[130 133 156 146 126 131 117]
130, 117

[134 131 117 130 124 105]
134, 105

[[128 140 130 128 131 117 130]
 [153 125 131 138 134 137 134]]
128, 134

[114 125 102 106 120]
114, 120

[117 132 101 122 120 108]
117, 108

[139 127 119 107 135]
139, 135
---
Input: [117 115 134 149 141 106]
Output: 117, 106

Input: [104 129 144 146]
Output: 104, 146

Input:
[[131 116 138 125 111 119]
 [127 128 145 140 150 140]]
Output: 131, 140

Input:
[[127 140 107 111 139 130 126]
 [116 125 120 116 131 142 128]
 [135 146 126 134 144 104 133]]
Output: 127, 133

Input: [138 130 112 113 115 103 132]
Output: 138, 132

Input: [113 121 134 155 134 101]
Output: 113, 101
---
[143 108 132 138 107 156] ans = 143, 156

[[138 142 153 106 152 133 112]
 [117 104 104 103 154 144 116]
 [123 126 100 107 147 133 136]] ans = 138, 136

[145 102 122 100 109 139] ans = 145, 139

[149 147 156 110] ans = 149, 110

[104 136 119 112 123 126 129] ans = 104, 129

[128 132 133 146 104 138 128] ans = 128, 128
---
[[153 121 113 144 138 122]
 [122 130 124 122 133 123]
 [147 124 126 142 132 124]] ⇒ 142

[[125 144 129 131]
 [140 136 132 137]
 [121 147 153 130]] ⇒ 147

[[118 123 130 110 123 110 146]
 [140 127 121 140 130 139 106]
 [139 126 118 139 124 126 114]] ⇒ 124

[[131 145 122 137 116 151 126]
 [125 128 123 114 147 135 123]
 [135 135 117 137 127 148 127]] ⇒ 127

[[144 138 154 103 135 130 101]
 [120 118 115 138 125 127 142]
 [131 130 132 123 126 129 116]] ⇒ 126

[[108 132 134 136]
 [125 126 136 136]
 [123 127 151 132]] ⇒ 127
---
[[142 116 106 150 138]
 [118 126 131 123 123]] => 123

[[155 126 105 133 141 119]
 [143 150 116 139 133 154]
 [106 141 133 118 115 155]] => 155

[109 143 145 153 155 115 149] => 149

[137 135 114 129 141 153 127] => 127

[130 115 130 128 135 103] => 103

[125 153 131 119] => 119
---
[[106 126 126 108 118]
 [105 129 126 110 119]
 [104 132 126 112 121]] ==> 126

[[152 131 128 129 142]
 [129 146 151 130 128]
 [128 131 152 144 128]] ==> 131

[[120 119 122 138 124]
 [129 136 115 125 107]
 [141 138 113 109 108]] ==> 119

[[138 121 136 135]
 [112 136 113 110]
 [127 152 122 131]] ==> 121

[[144 122 104 147 117 137]
 [126 135 144 118 128 117]
 [142 145 141 138 141 138]] ==> 122

[[106 106 129 118 120]
 [102 102 117 133 118]
 [121 121 106 132 126]] ==> 106

[[120 128 100 133 123 140 131]
 [131 139 153 117 130 121 123]
 [138 116 136 140 117 114 112]] ==> 128

[[152 124 115 120 126 127]
 [127 115 131 101  99 147]
 [120 126 127 115 131 101]] ==> 124

[[143 123 134 120 132]
 [120 155 127 126  98]
 [138 142 130 124 116]] ==> 123
---
Input:
[[135, 130, 127, 129, 117, 127, 113],
 [131, 130, 145, 118, 131, 121, 118],
 [139, 134, 113, 130, 108, 122, 107]]
Output: 130

Input:
[[140, 115, 117, 123, 121, 150, 124],
 [135, 130, 128, 138, 133, 126, 130],
 [118, 133, 115, 135, 127, 139, 125]]
Output: 115

Input:
[[132, 140, 109, 132, 117, 104, 124],
 [136, 127, 120, 127, 130, 140, 126],
 [134, 132, 111, 124, 134, 123, 136]]
Output: 140

Input:
[[100, 129, 132, 125],
 [130, 125, 128, 136],
 [111, 126, 128, 116]]
Output: 129

Input:
[[113, 138, 124, 142],
 [138, 124, 138, 114],
 [154, 129, 109, 141]]
Output: 138

Input:
[[113, 152, 135, 141, 118, 123],
 [141, 104, 123, 114, 137, 131],
 [132, 134, 111, 128, 127, 126]]
Output: 152

Input:
[[124, 125, 119, 130, 128, 128, 146],
 [141, 130, 122, 132, 130, 127, 104],
 [126, 134, 137, 121, 125, 119, 116]]
Output: 125

Input:
[[121, 136, 105, 139, 124],
 [150, 123, 143, 132, 135],
 [121, 134, 105, 139, 128]]
Output: 136

Input:
[[123, 139, 127, 113, 146, 117],
 [128, 134, 146, 126, 142, 135],
 [114, 106, 125, 120, 110, 131]]
Output: 139
---
[134 157 129 117 136 107 134] >> 157, 107

[126 125 153 132 142] >> 153, 125

[[150 136 135 129 129]
 [153 139 131 121 117]] >> 153, 117

[[117 115 117 136 137 122]
 [121 121 132 119 148 153]
 [122 146 108 139 123 130]] >> 153, 108

[[145 134 114 150 114]
 [115 112 131 102 131]] >> 150, 102

[[111 139 129 113 135 125]
 [108 129 128 147 118 157]
 [129 112 145 140 131 148]] >> 157, 108
---
[[105 133 131 123]
 [126 105 126 132]
 [132 128 128 128]] => 132

[[142 139 121 137 130 120 120]
 [131 133 134 125 132 126 103]
 [127 145 126 116 144 119 111]] => 103

[[147 113 121 118 141]
 [110 147 142 142 113]
 [123 153 119 125 146]] => 113

[[115 113 139 138 125]
 [133 136 114  99 108]
 [136 137 113 121 142]] => 108

[[104 134 138 110 134]
 [117 112 145 124 112]
 [109 134 137 109 135]] => 112

[[140 133 126 124 122 121 120]
 [131 136 130 118 116 120 116]
 [152 136 132 149 124 119 154]] => 116

[[118 114 104 153 150 120 101]
 [127 132 106 138 117 143 112]
 [110 111 108 116 138 142 138]] => 112

[[106 130 136 125 127]
 [142 109 123 121 122]
 [133 107 126 115 123]] => 122

[[124 123 124 118 122 132 121]
 [113 126 148 103 123 105 108]
 [133 119 119 130 113 143 137]] => 108

[[148 135 135 153]
 [122 118 155 155]
 [105 113 112 130]] => 155
---
[[118 118 128 138 145]
 [157 129 145 124 135]
 [150 141 104 110 118]] -> 141

[[141 128 151 138 134 129 105]
 [109 135 128 120 128 120 134]
 [136 145 132 136 129 132 127]] -> 145

[[103 129 130 127 118 109]
 [105 130 130 122 117 110]
 [103 130 130 125 118 109]] -> 130

[[150 126 147 138 114]
 [129 130 131 135 114]
 [111 150 133 142 117]] -> 150

[[125  99 123 117 123 113 127]
 [126 152 113 148 118 136 129]
 [132 137 129 142 112 127 127]] -> 137

[[118 151 123 146 127]
 [155 128 129 113 134]
 [119 150 127 148 136]] -> 150

[[132 154 117 122 132 121 138]
 [143 128 130 126 156 124 124]
 [140 128 125 127 114 132 133]] -> 128

[[130 123 104 115 138 120]
 [138 141 114 120 133 125]
 [ 99 107 134 114 109 147]] -> 107

[[156 129 121 102 134 115]
 [136 129 133 113 125 145]
 [109 129 136 152 124 145]] -> 129

[[158 119 141 115]
 [107 136 122 144]
 [105 137 119 146]] -> 137
---
139   99  129  147  103  129
139  100  129  147  104  128
117  157  126  108  152  129
yields 103

112  147  126  145  155 yields 155

127  131  126  112   99 yields 99

132  125  125  140  152 yields 152

125  125  111  154  108  118  144 yields 108

105  124  133  124  120  114  143
146  128  133  122  121  152  144
yields 120

144  131  100  117  108  125
135  136  115  116  125  131
127  134  121  122  121  132
yields 108

102   99  141  135  148  128 yields 148

126  149  109  156  118
128  152  158  135  124
144  131  144  111  116
yields 118

122  111  144  157  125  120
140  117  130  125  145  137
yields 125
---
[[129 129 128 127 125 134 131]
 [107 123 133 127 124 127 135]
 [130 127 136 128 129 127 128]] out 127

[[129 142 146 132 108]
 [110 154 120 141 144]
 [137 104 137 111 124]] out 111

[[121 128 127 137 130 139 130]
 [150 124 115 121 122 114 121]
 [120 128 128 137 129 140 131]] out 140

[[116 131 127 127 126]
 [106 135 127 127 131]
 [116 131 127 127 126]] out 127

[[118 148 112 132 114]
 [133 144 131 126 140]
 [131 117 135 127 103]] out 127

[[137 129 135 147 122]
 [128 134 112 153 121]
 [112 155 118 132 145]] out 132

[[100 125 131 131 130 128]
 [113 116 140 139 138 128]
 [113 123 133 132 132 118]] out 132

[[107 134 143 133]
 [153 141 115 129]
 [103 127 122 109]] out 122
---
[[121 140 118 125 118 132]
 [131 126 109 121 116 138]
 [136 100 113 125 125 137]] ans = 116

[[125 128 121 136 130 150 145]
 [133 135 131 128 124 134 123]] ans = 134

[[103 128 120 130 122]
 [136 148 114 126 118]] ans = 126

[[130 118 125 120 120 132]
 [128 122 142 130 143 128]
 [132 130 122 136 157 130]] ans = 143

[[127 128 148 150 150]
 [128 128 128 149 151]
 [128 127 141 151 150]] ans = 149

[[123 112 141 143]
 [125 113 138 142]
 [134 149 106 112]] ans = 138

[[130 137 119 138 126 152]
 [114 136 141 120 122 111]
 [137 118  98 108 119 129]] ans = 122

[[116 126 109 118 123 143 143]
 [134 132 154 121 123 115 125]
 [139 132 150 132 131 109 114]] ans = 115
---
[132 122 123 105] result: 132, 105

[143 118 150 138 128 117 132] result: 143, 132

[[114 154 146 117 150 140]
 [131 130 126 127 130 127]
 [129 128 127 128 128 128]] result: 114, 128

[142 102 133 131 133 114] result: 142, 114

[[103 131 132 116 124 141 138]
 [127 110 132 118 132 119 135]] result: 103, 135

[[110 107 112 126 105 132 130]
 [115 123 116 132 112 130 126]
 [144 137 145 133 153 119 118]] result: 110, 118
---
[127 102 109 128] --> 102
[144 143 105 104] --> 143
[150 108 141 109] --> 108
[153 131 115 108] --> 131
[138 151 105 143] --> 151
[117 113 121 153] --> 113
